Each row has a name. After each piece below comes the name of the row it's from, unless a question asks for something else. Each question is about the rows just above it.

(126): [116 134 155 161]
(146): [116 160 155 134]
(40): [117 171  88  68]
(128): [171  83 117 123]
(166): [ 74 140 101 133]
(25): [ 96 170  76 103]
(79): [118  88  68 171]
Put [171  68  88 118] back in order: which row is it? => (79)
[116 160 155] => (146)
Where do [116 160 155 134] appear? => (146)
Where do [116 134 155 161] appear? => (126)
Which row holds these entries in another order? [ 88  68 117 171] => (40)
[117 171  88  68] => (40)
[ 68  88 171 117] is which row reordered? => (40)

(99): [106 154 138 142 118 110 115 162 146 110 120 138 147 105 125 172 129 121
 147 106 125 173 144 105 124 117 141 147 149 112 130 142 133 139 106 123
 120  96 116 163 114 101 136  89 138 123 148 154 116 153 140 119]
(208): [139  96 108 117 144  99 132 118  98 138 163 126 113 121 107  97 108 128
 103 152 151 116 146 138 109 118 133 127  90 142 138 120 160 120 117 115
 145 149 139 116 124 149 170 151 118 108  93 106 133 122 110 105]
(132): [144 117 136 109 130 129 147 104 159 139 122 132 120 135 137 128  94 147
 137 139 136 146  99 108 129 105 124 123 110 113 170 126 111 144 122 114
 147  96 135 170 111 107  93  87 135 126 164 147 112 101 145 114]
(33): [134 103 129 136 128 108 124 134  85 123 130 146 137 103 115 104 127 114
 117 140 161 142 149 101 131  98 159 152 132 140 144 156 117 123 108 119
 134 131  99 118 124 124 158 175 129 111 112 118 114 135  81 114]
(113): [156 135 117 118 136 137 157 103 138 110 126 157 120 115 109 104 124 120
 124 160 120 124 137 117 139 130 119 122 143 119 143 100  99 106 128  93
 124 140 106 143 113 130 167 130 137 170 161 165 116 125 165 103]
(170): [146 112 142 107 115 134 145  98 137 133 124 128 135 135 116 104  92 127
 150 152 144 126  96 123 130 118 137 147 101 135 156 131 124 149 121 112
 142  97 140 169 128  95  84 107 109  96 128 140  97  94 125 123]
(7): [144 136 156 126 105 137 147 109 125 120 114 152 151 118 114 107 104 101
 155 149 136 129 105 115 149 125 158 156 136 137 160 144 100 144 117 105
 126 108 115 164 127  94 100 129 110 117 130 156  90 113 126 118]
(42): [145 118 111  98 139 151 145 101 132  93 130 113 135 145  99 100 129 120
 131 148 132 106 132 156 109 143 105 158  99 143  86  92 162 110 127 108
 118 135 137 145 127 119 147 105 111 110 134 135 110 112 155 142]
(89): [115 160 147 139 112 156 122 136 158 119  91 129 143 136 149 159 147 129
 154 104 104 140 111 117 145 139 123 129 164 116 119 136  96 136 140 141
 111 110 118 141 133 106  85 104 138 146 163 149 122 133 146 151]
(50): [146  89 120 115 147 145 132 107 129 150 111 120 102 148 158 112 133 167
 103 125 139 125 113 106 132 101 107 102 122 119 143 131  92 121 144 147
 147 133 121 102 127 143 101 146 153 143 163 103 142 106 105 140]
(111): [100 145 105  90  94 144 108 105 110 149 147 127 156 104 137 137 164 158
 109 126 129 107 115 117 130 151 156 105 101 126 129 118 117 114 152 144
 160 125 113 136 118 125 115 114 120 149 155 156 126 136 100 136]
(138): [110 140 144 159 118 105 111 155 123 162 127 143 121 111 158 157 125 136
 126 107 124 148 124 100 146 113 153 100 156 113 171 162  94 146 129 148
 136 120 120 110 130 137 109 150 143 145 122 123 146 143 102 113]
Put [118 126 113  90 156 130 117 110 129 100  94 127 164 115 108 126 105 117
 144 100 144 160 137 136 156 158 125 149 115 105 129 136 149 155 101 104
 107 114 118 151 152 114 120 125 109 147 137 105 126 156 136 144] back in order: which row is it? => (7)
[123 125  94  97 140 128  96 109 107  84  95 128 169 140  97 142 112 121
 149 124 131 156 135 101 147 137 118 130 123  96 126 144 152 150 127  92
 104 116 135 135 128 124 133 137  98 145 134 115 107 142 112 146] is which row reordered? => (170)

(30): [128 129 144 117 120 119 112 133 146 133 126 118 114 113 154 138 148 135
  99 121 175 136 116 132 139 115 120 148 154 105 152 127 134 141 134 141
 134 155 137 133 140 110 125 153 147 135 108 137 116 138 139 131 139 147
 137  94 153 144]
(67): [119 126 153 155 134 139 113  94 129 144 120 138 116 120 117 153 132 139
 141 116 133 141 175 118 147 148 128 105 135 148 114 121 108 154 133 135
 110 137 133 125 146 147 112 131 154 137 139 140 136 115 126 144  99 152
 137 138 134 135]
(78): [118 115 140 126 136 105 116 130 122 128 119 130 111 132 122 130 130 114
 155 171 131 124 131 137 143 109 104 106 131 138 140 127 139  84 122 130
 138 128 107 119 138 127 152 124 111 154 129 108 137 139 121 102 140 120
 125 120 141 122]
(119): [128 129 144 117 120 119 112 133 146 133 126 118 114 113 154 138 148 135
  99 121 175 136 116 132 139 115 120 148 154 105 152 126 134 141 134 141
 134 155 137 133 140 110 125 153 147 135 108 137 116 138 139 131 139 147
 137  94 153 144]
(143): [102 155 141 116 139 141 119 113 100 143 132 103 115 110 122 133 123 104
 127 100 134 137 118 131 135 143 142 116 136 137 131 117 106 135 123 138
 132 135 146 126 119 102 118 135 128 106 146 103 123 142 112 151 111 113
 129 132 103 134]
(49): [125 131 114 117 122 114 121 118 133 140 129 119 105 121 171 132 144 137
 106 106 183 132 122 146 154 139 130 132 132 119 141 117 146 140 142 128
 136 156 156 147 162 104 133 140 149 143 108 133 118 131 136 137 142 138
 150  91 148 169]
[144 153  94 137 147 139 131 139 138 116 137 108 135 147 153 125 110 140
 133 137 155 134 141 134 141 134 126 152 105 154 148 120 115 139 132 116
 136 175 121  99 135 148 138 154 113 114 118 126 133 146 133 112 119 120
 117 144 129 128] is which row reordered? => (119)
[119 126 153 155 134 139 113  94 129 144 120 138 116 120 117 153 132 139
 141 116 133 141 175 118 147 148 128 105 135 148 114 121 108 154 133 135
 110 137 133 125 146 147 112 131 154 137 139 140 136 115 126 144  99 152
 137 138 134 135] => (67)
Where do [128 129 144 117 120 119 112 133 146 133 126 118 114 113 154 138 148 135
  99 121 175 136 116 132 139 115 120 148 154 105 152 126 134 141 134 141
 134 155 137 133 140 110 125 153 147 135 108 137 116 138 139 131 139 147
 137  94 153 144] appear? => (119)
[137 131 117] => (143)
Which row holds [146 103 123 142 112 151]? => (143)
[125 131 114 117 122 114 121 118 133 140 129 119 105 121 171 132 144 137
 106 106 183 132 122 146 154 139 130 132 132 119 141 117 146 140 142 128
 136 156 156 147 162 104 133 140 149 143 108 133 118 131 136 137 142 138
 150  91 148 169] is in which row? => (49)
Which row holds [128 129 144 117 120 119 112 133 146 133 126 118 114 113 154 138 148 135
  99 121 175 136 116 132 139 115 120 148 154 105 152 127 134 141 134 141
 134 155 137 133 140 110 125 153 147 135 108 137 116 138 139 131 139 147
 137  94 153 144]? => (30)

(41): [188 123  92 128 108]
(20): [148 131 126 132 127]
(90): [130 125 131 136 141]
(51): [188 122  92 128 108]
(107): [156 145 149 142 113]
(177): [159 127 112 130 146]
(11): [140 136 131 125 130]
(106): [176 124  97 129 125]
Put [141 136 131 125 130] back in order: which row is it? => (90)
The row with [123  92 128] is => (41)
[ 92 108 122 128 188] is which row reordered? => (51)

(22): [122 138 100  76 116 157 129 177  67 107]
(181): [ 93 127 148  88 157 192 159 126  70 165]
(56): [141 184 125 118 177 157 116 129 121  93]
(115): [104 133 122 168  82  77  94 131 114 129]
(165): [132  75 161 144  72 177  79 137 185  66]
(145): [ 91 164 144 173 110  91 182 189 173 179]
(197): [ 91 164 144 173 110  91 136 170 144 100]
(72): [144 132 161  75 137 185  79  67  72 177]
(192): [169 130  72  77 144 130  98 162 153  69]
(32): [169  77  72 144  98 130 130 163 192 102]
[132  75 161 144  72 177  79 137 185  66] => (165)
Where do [104 133 122 168  82  77  94 131 114 129] appear? => (115)
Which row holds these entries in another order? [177  72  67  79 185 137  75 161 132 144] => (72)
[169  77  72 144  98 130 130] => (32)
[177 157 116 129] => (56)

(163): [138 124 133 121 124 148 111  88 154 106  95 108 145 139 128 103 120 105
 119  98 106 113 104 125 117 128]
(127): [169 131 159 105 123 127 113 116 135 114 127 129 147 152 130 115 142 149
 144 129 153 106 130 149 116 164]
(27): [117 104 119 111 167 133 129 138 119 135  91 100 131 100 178 138 116 118
  89 130 133 135 119  94 115 142]
(87): [154 129 124 100 135 152 116 133 127  83 138 113 108 136 135 152 138 141
  98  95 117 106 129  94 103 118]
(57): [100 127 124 137 104 120 129 106 125 133 161 142 116 133 117 136 163 148
 144 126 175 108 144 131 119 128]
(45): [112 111 131 184 140 165  93 121 137  96 140 103 143 144 138 108 122 113
  96 129  85 149 129 132 157 111]
(13): [108 141  94 149 140 147 108 165 144 126 117 130 148 112 136 120 111 160
 152 176  91 149 107 133 138 134]
(47): [144 138 131 150  95 115 139 126 144 125 106 103 137 173 105 133 125 115
 128 127  87 133 113 129 142 162]
(38): [143 142 146 168 156 141  97 138 144 116 115 114 118 156 133 123 111 153
  94 157 115 117 127 108 116 144]
(15): [118 156 132 136 168 128 139 128  96 133  78 142 118 127 143 134 113  85
  71  75 147 152 167 101 101 140]
(120): [138 144 113 106 126 133 129 105 115  87 125 133 139 150 137 115 162 125
  95 131 103 127 143 128 144 173]
Which row holds [138 124 133 121 124 148 111  88 154 106  95 108 145 139 128 103 120 105
 119  98 106 113 104 125 117 128]? => (163)
[162 142 129 113 133  87 127 128 115 125 133 105 173 137 103 106 125 144
 126 139 115  95 150 131 138 144] is which row reordered? => (47)

(123): [165 103 145  82 163 133 146 160 157 143 150 124 132 132 139 167 150  96
 151 144  91 118]
(14): [ 78 174 127 167 117 109  73 150 147 155  94 118 126 111  78  77  98 114
 135 173 107  87]
(125): [ 73 168 118 157 136 119  71 140 143 157 107 103 111 120  90  78 112 123
 132 166 142  88]
Which row holds [165 103 145  82 163 133 146 160 157 143 150 124 132 132 139 167 150  96
 151 144  91 118]? => (123)

(104): [134  97  98 109 119 140 115 122  69  95 113 112 123 109]
(133): [140 109 115  98  95  69 122 109 113 112 133 123  97 119]
(110): [120 165 111 152 164 147 188 189 154 157 159 190 127 177]
(69): [166 154 165 189 147 157 188 164 152 111 115  98 129 109]
(39): [109 121 102 158 123  76 104  81 111 124  81 104 124 103]
Which row holds [134  97  98 109 119 140 115 122  69  95 113 112 123 109]? => (104)
[109 121 102 158 123  76 104  81 111 124  81 104 124 103] => (39)
[165 111 152 164 147 188 189 154 157] is in which row? => (110)
[123  97 119 140 109 115  98  95  69 122 109 113 112 133] is which row reordered? => (133)
Put [122 109 113 112 133 123  97 119 140 109 115  98  95  69] back in order: which row is it? => (133)
[166 154 165 189] => (69)

(86): [141 135  91 153 138 159 168 152 141 118  96 148 142 147]
(23): [141 138  91 135 159 152  96 153 148 141  90  69 154 142]
(118): [141 138  91 135 159 152  96 153 148 141 142 146 118 168]
Which row holds [141 138  91 135 159 152  96 153 148 141  90  69 154 142]? => (23)
The row with [141 138  91 135 159 152  96 153 148 141 142 146 118 168] is => (118)
[118 168 141 138  91 135 159 152  96 153 148 141 142 146] is which row reordered? => (118)
[141 135  91 153 138 159 168 152 141 118  96 148 142 147] => (86)
The row with [118  96 148 142 147] is => (86)

(129): [132 104 122 121 140 129 134 111 115 140 130 119 122 127 133 133 123 119
 122 125 132 136 117 126 125 137 122 132 123 136 119 134 135 142 141]
(61): [128 128 129 129 128 126 128 128 130 127 130 132 129 127 128 128 129 128
 127 127 128 128 126 127 127 129 129 128 130 137 129 128 128 129 127]
(26): [149 138 135 124 141 137 132 120 110 107 145 115 138 138 148 121 149 130
 138 135 137 119 124 139 133 139 148 123 124 116 138 123 148 157 128]
(82): [116  92 126 112 132 129 156  78 117 132 128 110 106 133 131 137 129 114
 108 122 124 141 115 122 122 150 125 119 105 137  94 139 125 123 142]
(76): [134 123 125 123 136 132 132 120 122 130 133 126 133 132 133 127 132 128
 127 129 128 130 124 129 126 134 133 127 123 130 127 130 137 135 138]
(108): [140 118 120 130 138 122 113 140 117 144 128 128 131 121 130 133 114 125
 130 126 133 129 123 126 127 124 120 142 135 136 137 130 130 148 136]
Which row holds [149 138 135 124 141 137 132 120 110 107 145 115 138 138 148 121 149 130
 138 135 137 119 124 139 133 139 148 123 124 116 138 123 148 157 128]? => (26)
[104 111 115 117 119 119 119 121 122 122 122 122 123 123 125 125 126 127
 129 130 132 132 132 133 133 134 134 135 136 136 137 140 140 141 142] is which row reordered? => (129)
The row with [140 118 120 130 138 122 113 140 117 144 128 128 131 121 130 133 114 125
 130 126 133 129 123 126 127 124 120 142 135 136 137 130 130 148 136] is => (108)

(85): [157 164 181 167]
(35): [170 166 158 166]
(55): [162 181 158 169]
(21): [170 166 165 158]
(63): [157 164 161 165]
Which row holds these entries in another order? [158 170 165 166] => (21)
Which row holds [166 158]? => (35)
[158 165 166 170] is which row reordered? => (21)

(94): [130 100  86 146 174  75 164 140]
(114): [140 100 130  77 174  86 164 146]
(103): [ 76 100  86 140 130 164 146 174]
Which row holds [ 76 100  86 140 130 164 146 174]? => (103)
Put [140 164  75 174 146  86 100 130] back in order: which row is it? => (94)
Where do [130 100  86 146 174  75 164 140] appear? => (94)
[ 77  86 100 130 140 146 164 174] is which row reordered? => (114)
Which row holds these entries in another order? [140 130 164 146 174  76 100  86] => (103)

(80): [177 153 159 105  94 129 175 135]
(54): [134 141  93 114  99 149 138 106]
(9): [144 162 121 157 152  85 118 119]
(158): [119 144 122 157 152 118  85 162]
(4): [136 133 126  81 127 101 144 123]
(141): [120 126  88 138 134 105  96 138]
(183): [171 167 140 124 115 119 166  83]
(98): [138 132 166 138 151 126 149 127]
(18): [111 144  97 121 113 142 121 108]
Put [ 85 118 119 122 144 152 157 162] back in order: which row is it? => (158)
[157 152  85 118] => (9)
The row with [120 126  88 138 134 105  96 138] is => (141)
[138 132 166 138 151 126 149 127] => (98)
Put [119 118  85 152 157 121 162 144] back in order: which row is it? => (9)

(88): [127 130 130 125 132 129 122 130 123 128 129 137 132 130 133 126 126 128
 127 134 125 126 132 124 128 133 131 122 131 126]
(66): [123 123 124 121 128 132 127 126 127 129 129 129 128 135 124 126 124 127
 122 121 130 126 135 124 128 125 126 131 117 131]
(100): [127 131 126 127 137 120 130 128 125 126 131 130 127 133 128 128 132 129
 132 131 130 133 122 125 123 128 128 127 125 125]
(121): [126 139  88 109 124 146 134 132 136  95 151 161 125 126 146 159 160  97
 134 109 141 176 110 170 122  99 120 162 185  74]
(109): [130 130 126 124 129 131 127 129 132 126 122 126 126 124 131 129 126 128
 129 127 135 125 133 128 123 126 129 120 118 131]
(172): [ 81 101 103 131  65 126 118 164 167 138  99 117 154 160 153  97 149 156
 151 125 148 121 144 110 164 157  94 161 142 105]
(101): [129 131 129 123 129 126 118 129 133 131 135 130 130 126 127 131 129 124
 126 126 126 127 126 122 120 132 128 124 128 124]
(59): [130 133 131 122 125 124 132 126 122 130 134 128 125 126 132 128 128 137
 129 129 127 123 125 133 127 130 126 132 131 130]
(12): [127 130 121 130 124 126 121 127 130 129 127 121 128 123 122 125 121 121
 130 131 125 129 123 138 127 130 130 130 131 127]
Which row holds these entries in another order? [131 130 130 126 124 129 131 127 129 132 126 122 126 126 124 131 129 126
 128 129 127 135 125 133 128 123 126 129 120 118] => (109)
The row with [130 133 131 122 125 124 132 126 122 130 134 128 125 126 132 128 128 137
 129 129 127 123 125 133 127 130 126 132 131 130] is => (59)
[128 125 130 126 131 125 134 122 126 132 137 132 130 125 129 133 130 133
 128 123 131 132 127 127 126 122 130 124 128 129] is which row reordered? => (59)
[ 81 101 103 131  65 126 118 164 167 138  99 117 154 160 153  97 149 156
 151 125 148 121 144 110 164 157  94 161 142 105] => (172)
Put [118 120 122 123 124 124 124 126 126 126 126 126 126 127 127 128 128 129
 129 129 129 129 130 130 131 131 131 132 133 135] back in order: which row is it? => (101)

(43): [152 108 115 127 125 149 104 140 116 123 136 142 131 151 127 100 136 154
 152 134 114 157 126 162 134  89 132 138 147 122 167 124 123 129]
(62): [162 106 115 137 131 162 103 143 115 123 148 145 127 155 125  98 126 164
 172 136 122 169 139 117 104  86 137 155 160 145 177 123 134 132]
(24): [123 160 155 103 143 145 126 104 139 172 177 137 136 125 115 137 145 117
  86 115 123  98 164 107 162 134 127 162 132 122 131 169 155 148]
Put [137 155 160 145 177 123 134 132 162 106 115 137 131 162 103 143 115 123
 148 145 127 155 125  98 126 164 172 136 122 169 139 117 104  86] back in order: which row is it? => (62)
Which row holds [107 162]? => (24)

(65): [126 120 126 140 117 131 136 145 149 140 127 164 125 120 135 143 123 134
 140 138 116 133 148 122 101 148 138 130 124 135 105 118 112]
(36): [140 117 125 148 105 123 126 138 119 120 135 130 126 149 134 133 122 164
 120 143 145 116 127 148 140 135 140 138 124 131 136 101 112]
(92): [140 117 125 154 105 123 126 138 119 120 135 130 126 130 134 133 122 181
 120 143 145 116 127 148 140 135 140 138 124 136 139 105 108]
[122 140 135 118 135 164 112 140 117 138 138 124 145 134 127 140 105 101
 131 143 148 125 126 133 116 130 148 149 123 136 120 120 126] is which row reordered? => (65)
[140 135 140 138 124 136] is in which row? => (92)
[112 101 136 131 124 138 140 135 140 148 127 116 145 143 120 164 122 133
 134 149 126 130 135 120 119 138 126 123 105 148 125 117 140] is which row reordered? => (36)

